Below is a small trained network, with its code and all its weights. Each question gives an input and a class and asks what happens when units are switched off, that is, made to give their printed mean instead of their output.

import numpy as np


def w(rows, s, z=0):
    codes = np.array(rows[::2]) - 128.0
    scale = np.full(codes.shape[1], s)
    scale[-1] = z or s
    return codes * scale


def norm(h):
    return h / np.sqrt((h * h).mean(-1, keepdims=True) + 1e-5)


def f(y):
    return np.maximum(y, 0)


def log_softmax(a):
    a = a - a.max(-1, keepdims=True)
    return a - np.log(np.exp(a).sum(-1, keepdims=True))


def net(x, mask):
    res = np.array(x, float).reshape(1, 4) / 4 @ E
    u = 0
    for l in range(4):
        y = f(norm(res) @ A[l][:, :-1].T + A[l][:, -1])
        res = res + np.where(mask[u : u + 8], y, B[l][:, -1]) @ B[l][:, :-1]
        u += 8
    return log_softmax(norm(res)[-1] @ U[:, :-1].T + U[:, -1])


A, B = {}, {}
E = w([
[74,112,97,195,105,101,189,209,164,206,80,84],'x0',
[97,71,198,65,172,229,71,228,165,130,121,82],'x1',
[103,89,140,76,9,192,168,65,116,147,102,94],'x2',
[211,71,51,108,253,223,190,82,128,201,170,86],'x3',
],0.0049)
A[0] = w([
[154,116,156,51,161,155,52,95,40,50,188,207,1],'0.n1',
[140,186,177,130,125,188,107,97,135,136,127,191,58],'0.n2',
[152,116,106,141,225,34,38,209,158,135,166,199,2],'0.n3',
[128,74,92,119,164,198,112,181,101,118,99,166,113],'0.n4',
[112,118,125,2,56,134,173,110,133,118,50,72,37],'0.n5',
[96,104,102,180,132,93,191,208,179,169,80,76,22],'0.n6',
[125,61,164,50,127,128,34,200,198,95,144,134,35],'0.n7',
[121,105,145,126,141,169,65,190,148,146,132,101,9],'0.n8',
],0.0042,0.0048)
B[0] = w([
[179,163,59,81,37,73,139,148,222,99,152,23,252],'0.n1',
[136,94,68,112,114,76,137,147,156,129,119,84,149],'0.n2',
[145,145,155,205,216,168,107,90,142,47,2,50,234],'0.n3',
[138,178,124,100,146,125,185,128,93,140,130,132,212],'0.n4',
[141,100,147,197,110,193,97,94,119,110,105,68,213],'0.n5',
[193,145,53,28,117,62,96,106,170,123,38,119,221],'0.n6',
[131,190,155,86,118,109,175,155,55,149,129,143,236],'0.n7',
[130,176,130,78,121,122,184,186,58,177,128,123,162],'0.n8',
],0.0054,0.0025)
A[1] = w([
[161,105,106,151,196,162,141,142,125,157,179,156,70],'1.n1',
[83,81,101,140,127,100,119,176,160,209,93,145,11],'1.n2',
[94,101,119,129,97,123,88,154,95,90,142,201,68],'1.n3',
[100,63,192,93,146,197,86,233,137,130,170,123,42],'1.n4',
[65,117,97,168,110,109,170,207,193,205,69,80,56],'1.n5',
[160,128,180,53,129,160,41,89,148,55,253,174,45],'1.n6',
[99,186,220,162,78,115,85,186,130,100,109,152,69],'1.n7',
[92,87,122,208,108,128,132,190,201,218,142,155,2],'1.n8',
],0.0056,0.0039)
B[1] = w([
[18,95,169,115,136,120,97,178,205,109,143,168,182],'1.n1',
[193,150,60,99,93,110,121,122,125,58,97,98,163],'1.n2',
[165,58,142,166,149,105,128,174,174,159,164,142,152],'1.n3',
[132,237,171,95,125,101,223,159,22,209,97,150,198],'1.n4',
[234,169,89,70,78,93,90,109,166,29,154,53,255],'1.n5',
[212,153,2,112,90,70,141,179,180,91,11,55,223],'1.n6',
[42,51,91,76,180,135,101,165,181,132,206,199,255],'1.n7',
[222,138,46,96,126,118,120,117,142,62,40,136,147],'1.n8',
],0.0048,0.0038)
A[2] = w([
[119,119,125,156,116,136,122,162,115,127,170,140,53],'2.n1',
[148,168,66,200,100,57,173,86,74,124,158,217,47],'2.n2',
[78,139,139,139,170,177,151,116,107,143,173,138,81],'2.n3',
[158,82,100,107,212,196,202,109,143,209,191,125,78],'2.n4',
[2,102,186,127,104,106,106,135,143,107,148,195,41],'2.n5',
[176,177,128,105,113,145,84,86,139,90,206,123,51],'2.n6',
[149,147,121,198,124,104,165,68,104,165,165,178,67],'2.n7',
[111,43,185,101,42,192,134,107,99,153,101,138,4],'2.n8',
],0.006,0.0025)
B[2] = w([
[167,151,105,122,148,140,120,93,163,139,146,157,131],'2.n1',
[132,152,203,27,168,185,188,201,65,182,122,96,254],'2.n2',
[205,146,42,122,92,100,107,156,141,93,90,92,149],'2.n3',
[83,54,134,117,57,60,71,162,178,98,183,253,244],'2.n4',
[217,60,102,159,109,100,74,136,139,143,238,192,199],'2.n5',
[135,125,110,139,83,63,148,155,164,165,53,61,192],'2.n6',
[78,183,156,122,89,185,78,205,86,158,175,84,184],'2.n7',
[107,148,135,219,238,149,128,66,116,102,86,83,194],'2.n8',
],0.0055,0.0037)
A[3] = w([
[100,100,155,77,184,164,104,189,191,93,80,138,124],'3.n1',
[99,48,97,87,154,137,153,80,165,169,156,186,83],'3.n2',
[95,80,150,195,58,234,123,3,99,146,89,86,81],'3.n3',
[122,153,155,224,230,130,111,126,131,111,111,149,30],'3.n4',
[150,180,171,227,188,156,86,145,146,112,102,149,4],'3.n5',
[101,205,194,77,142,181,173,173,38,189,121,140,48],'3.n6',
[115,167,173,199,218,144,121,142,118,91,97,153,39],'3.n7',
[98,112,129,133,66,73,63,164,158,103,146,207,111],'3.n8',
],0.0062,0.0035)
B[3] = w([
[128,141,136,168,67,111,148,36,67,154,157,121,246],'3.n1',
[98,118,141,151,108,112,83,151,133,99,142,189,175],'3.n2',
[76,164,177,216,255,145,78,148,133,75,84,89,200],'3.n3',
[69,155,184,190,134,228,103,78,131,72,79,100,163],'3.n4',
[96,122,157,143,156,171,131,123,122,132,87,89,156],'3.n5',
[120,159,185,103,146,90,198,149,64,230,151,139,235],'3.n6',
[52,121,164,168,137,178,146,72,120,118,108,79,167],'3.n7',
[137,60,90,147,168,211,149,79,150,170,149,171,254],'3.n8',
],0.0077,0.0046)
U = w([
[213,154,40,55,71,91,130,133,186,83,87,74,251],'0',
[96,27,117,148,109,140,89,135,167,139,226,251,141],'1',
[116,176,201,70,123,119,185,159,42,223,170,123,58],'2',
[83,154,187,213,206,167,96,112,129,69,85,64,60],'3',
],0.012,0.0019)

Each question gives the input, the list of numbers given to net, and the class t.
The units are the neurons (one row each of A and B). Each row of codes is followed by its name. A weight is (code - 128) times the scale printed after its matrix; where a second scale follows, it is the last column's (A, B and U).
mask holds one flag per neuron, layer by layer. A switched-off neuron (its flag False) gives its mean, the last column of its row in B, instead of its output. The means were averaged over made-up inputs and are rounded, as every weight is.
A unit's drop is (log p(t) with every unit on - log p(t) with that unit switched off) / (log p(t) with every unit on - log p(t) with every unit switched off).
The circuit of an input: a set's keep is (log p(t) with only the set's units on - log p(t) with every unit switched off) / (log p(t) with every unit on - log p(t) with every unit switched off). Starting from the 12 units with the biggest drops (on a tie, the unit counted first), units are removed one at a time, each time the one whose removal leaves the highest keep (on an exact tie, the one counted first), for as long as the keep stays at least 0.8.
units of the circuit, in order: the units of the circuit, biggest drop first
unit that matters most: the unit with the biggest drop
top k neurons: the k neurons with the biggest drops, biggest first
k most important neurons of layer l: the k neurons of layer l with the biggest drops, biggest first
drop when u is switched off: that unit's drop, to one decimal
input [6,-8,-2,8], class 1: top neuron : [2.n4]
input [-8,6,-8,-4], class 0: top 2 neurons : [0.n1, 1.n6]
input [-7,-8,7,4], class 2: units of the circuit, in order : [2.n2, 1.n5]
input [3,7,8,7], class 3: top 2 neurons : [2.n8, 3.n3]
input [4,-2,7,-8], class 1: top 2 neurons : [2.n5, 1.n7]
input [-7,1,-7,-5], class 0: top 3 neurons : [0.n1, 1.n6, 2.n8]
input [2,-3,-8,-8], class 1: top 2 neurons : [1.n7, 2.n5]
input [-6,5,7,-1], class 3: top 2 neurons : [0.n5, 3.n3]
input [-1,-6,8,0], class 3: units of the circuit, in order : [3.n3, 0.n5]
input [-4,7,1,7], class 1: 2 most important neurons of layer 1 : [1.n1, 1.n5]
input [2,7,-7,2], class 2: top 4 neurons : [1.n4, 3.n6, 0.n8, 0.n7]
input [4,7,3,7], class 1: top 2 neurons : [2.n4, 2.n2]
input [5,0,4,6], class 1: top 2 neurons : [2.n4, 1.n6]
input [-4,2,5,6], class 1: units of the circuit, in order : [2.n4]
input [-6,6,7,6], class 3: top 4 neurons : [1.n7, 2.n8, 1.n5, 0.n5]
input [-5,7,3,-6], class 2: top 4 neurons : [1.n4, 0.n7, 2.n4, 1.n6]
input [3,-2,-8,-8], class 1: top 3 neurons : [1.n7, 2.n5, 3.n8]
input [1,-8,0,-7], class 2: top 2 neurons : [2.n2, 2.n4]
input [-3,3,0,2], class 0: top 2 neurons : [0.n1, 2.n2]
input [6,-5,-5,1], class 0: units of the circuit, in order : [1.n5]
input [3,-5,6,-2], class 3: 2 most important neurons of layer 0 : [0.n5, 0.n7]
input [5,3,-1,0], class 0: drop when 0.n6 is switched off : 0.0
input [4,-7,4,-2], class 2: drop when 2.n2 is switched off : 0.3
input [4,-2,6,-1], class 3: drop when 0.n5 is switched off : 0.1
input [4,3,-6,-8], class 1: drop when 1.n7 is switched off : 0.8
input [5,0,-3,-5], class 0: 2 most important neurons of layer 1 : [1.n5, 1.n2]
input [-7,3,5,5], class 0: unit that matters most : 1.n6
